Below is a small trained network, with its code and all its weights. Each question gives an input and a target symbol and asks what happens when units are switched off, that is, made to give their printed mean instead of their output.

import numpy as np


def w(rows, s, z=0):
    codes = np.array(rows[::2]) - 128.0
    scale = np.full(codes.shape[1], s)
    scale[-1] = z or s
    return codes * scale


def norm(h):
    return h / np.sqrt((h * h).mean(-1, keepdims=True) + 1e-5)


def f(y):
    return y / 2 * (1 + np.tanh(0.7978845608 * (y + 0.044715 * y**3)))


def softmax(a):
    e = np.exp(a - a.max(-1, keepdims=True))
    return e / e.sum(-1, keepdims=True)


def log_softmax(a):
    a = a - a.max(-1, keepdims=True)
    return a - np.log(np.exp(a).sum(-1, keepdims=True))


def net(x, mask):
    ids = ['βγδζθμπσ'.index(c) for c in x.split()]
    T = len(ids)
    res = E[ids] + P[:T]
    r = norm(res)
    for j in range(3):
        rows = slice(2 * j, 2 * j + 2)
        q, k, v = (r @ M[0][rows].T for M in (Q, K, V))
        z = softmax(np.where(np.tri(T) > 0, q @ k.T / 2**0.5, -1e9)) @ v
        o = O[0][rows]
        res = res + np.where(mask[j], z, o[:, -1]) @ o[:, :-1]
    y = f(norm(res) @ A[0][:, :-1].T + A[0][:, -1])
    res = res + np.where(mask[3:7], y, B[0][:, -1]) @ B[0][:, :-1]
    return log_softmax(norm(res)[-1] @ U[:, :-1].T + U[:, -1])


Q, K, V, O, A, B = {}, {}, {}, {}, {}, {}
E = w([
[238,114,133,159,118,160,220],'β',
[190,141,82,92,118,68,116],'γ',
[209,202,126,105,128,108,109],'δ',
[117,68,67,168,149,121,93],'ζ',
[74,105,206,248,149,89,116],'θ',
[189,159,36,201,122,170,67],'μ',
[106,126,23,128,249,102,147],'π',
[82,108,155,128,159,233,115],'σ',
],0.014)
P = w([
[151,153,1,139,159,168,134],'0',
[180,140,29,138,151,154,105],'1',
[185,118,55,113,166,147,107],'2',
[191,126,77,101,158,146,120],'3',
[192,120,82,103,141,154,120],'4',
[190,113,95,97,135,150,131],'5',
[183,101,101,86,120,154,148],'6',
[188,91,108,70,86,152,144],'7',
[179,89,112,70,90,158,146],'8',
[181,111,68,90,106,151,141],'9',
],0.008)
Q[0] = w([
[60,74,113,124,206,202,130],'head 1',
[139,182,89,108,158,176,50],'head 1',
[4,90,144,67,182,101,211],'head 2',
[255,91,11,82,53,162,116],'head 2',
[21,172,179,92,62,100,196],'head 3',
[152,86,171,132,108,168,226],'head 3',
],0.0089)
K[0] = w([
[86,140,188,215,147,101,117],'head 1',
[57,130,222,126,113,184,88],'head 1',
[105,180,10,66,138,130,153],'head 2',
[102,89,222,135,99,121,170],'head 2',
[80,199,96,136,173,66,94],'head 3',
[83,145,189,160,157,120,141],'head 3',
],0.011)
V[0] = w([
[134,123,201,134,179,112,125],'head 1',
[113,104,169,2,141,180,83],'head 1',
[150,137,43,66,152,148,157],'head 2',
[115,130,126,83,119,246,92],'head 2',
[75,164,65,170,156,62,60],'head 3',
[67,126,139,98,141,183,171],'head 3',
],0.0074)
O[0] = w([
[134,206,125,73,136,165,137,59],'head 1',
[37,55,125,67,158,105,69,132],'head 1',
[106,188,209,113,136,96,81,241],'head 2',
[78,44,172,76,196,203,95,255],'head 2',
[2,77,121,70,125,132,157,120],'head 3',
[236,115,216,98,235,90,86,110],'head 3',
],0.0086,0.0048)
A[0] = w([
[137,98,121,212,160,6,62,254],'neuron 1',
[174,135,155,126,97,167,89,199],'neuron 2',
[91,141,221,156,101,100,89,102],'neuron 3',
[94,11,171,56,185,123,66,86],'neuron 4',
],0.011,0.0037)
B[0] = w([
[165,107,199,128,135,136,150,175],'neuron 1',
[153,100,122,139,209,97,144,174],'neuron 2',
[158,168,2,122,121,105,56,129],'neuron 3',
[96,106,142,62,114,152,33,251],'neuron 4',
],0.014,0.012)
U = w([
[202,156,200,137,167,160,140,38],'β',
[65,175,184,123,34,107,151,245],'γ',
[115,255,53,51,129,120,120,72],'δ',
[47,80,188,170,91,142,168,91],'ζ',
[74,153,126,127,116,137,124,2],'θ',
[101,141,37,168,74,195,104,89],'μ',
[27,128,90,122,200,71,172,99],'π',
[87,113,95,42,153,167,75,214],'σ',
],0.0082,0.0032)

Each question gives the input, a string of symbols that net reads in full, and the target symbol t.
The units are the heads (2 rows each of Q, K, V and O) and the neurons (one row each of A and B). Each row of codes is followed by its name. A weight is (code - 128) times the scale printed after its matrix; where a second scale follows, it is the last column's (O, A, B and U).
mask holds one flag per unit, heads first, then neurons. A switched-off unit (its flag False) gives its mean, the last column of its rows in O or B, instead of its output. The means were averaged over made-up inputs and are rounded, as every weight is.
A unit's drop is (log p(t) with every unit on - log p(t) with that unit switched off) / (log p(t) with every unit on - log p(t) with every unit switched off).
The circuit of an input: a set's keep is (log p(t) with only the set's units on - log p(t) with every unit switched off) / (log p(t) with every unit on - log p(t) with every unit switched off). Starting from all 7 units, units are removed one at a time, each time the one whose removal leaves the highest keep (on an exact tie, the one counted first), for as long as the keep stays at least 0.8.
units of the circuit, in order: the units of the circuit, biggest drop first
unit that matters most: the unit with the biggest drop
top k neurons: the k neurons with the biggest drops, biggest first
heads that matter: for each layer, one digit per head in row order, 1 if its drop is at least 0.15 and else 0, layers parted by /
input π μ μ π γ, target γ: unit that matters most -> head 3
input σ θ σ μ, target β: heads that matter -> 011
input δ β μ μ γ μ θ π, target δ: units of the circuit, in order -> (head 1; head 2)
input ζ σ μ β μ δ π μ σ θ, target β: heads that matter -> 100
input μ μ π π δ π, target π: heads that matter -> 011
input μ μ μ μ θ, target μ: units of the circuit, in order -> (neuron 3; head 1; neuron 4)
input δ μ π ζ π μ, target μ: units of the circuit, in order -> (head 3; neuron 4)
input μ β μ, target β: heads that matter -> 000
input π μ μ π δ μ δ, target δ: units of the circuit, in order -> (head 3; neuron 1; neuron 4)
input π μ γ θ μ π ζ, target μ: heads that matter -> 000
input μ σ σ β γ, target β: units of the circuit, in order -> (head 3; neuron 4)
input μ β μ δ μ μ θ, target μ: heads that matter -> 101
input π μ μ γ μ β μ μ θ δ, target μ: heads that matter -> 010
input δ μ π, target π: heads that matter -> 111
input σ γ μ σ σ μ μ σ θ γ, target β: heads that matter -> 011
input μ θ μ μ μ γ, target μ: unit that matters most -> head 3
input σ μ β δ π δ, target β: top 2 neurons -> (neuron 4; neuron 1)
input σ μ π μ μ θ ζ, target μ: heads that matter -> 010
input ζ μ μ ζ, target ζ: heads that matter -> 111
input μ μ μ μ μ μ μ μ δ, target δ: unit that matters most -> head 2
input π δ π δ γ β μ β μ π, target β: heads that matter -> 000
input ζ δ μ δ γ, target γ: top 2 neurons -> (neuron 4; neuron 2)
input μ ζ δ σ σ σ θ, target β: top 3 neurons -> (neuron 1; neuron 4; neuron 3)
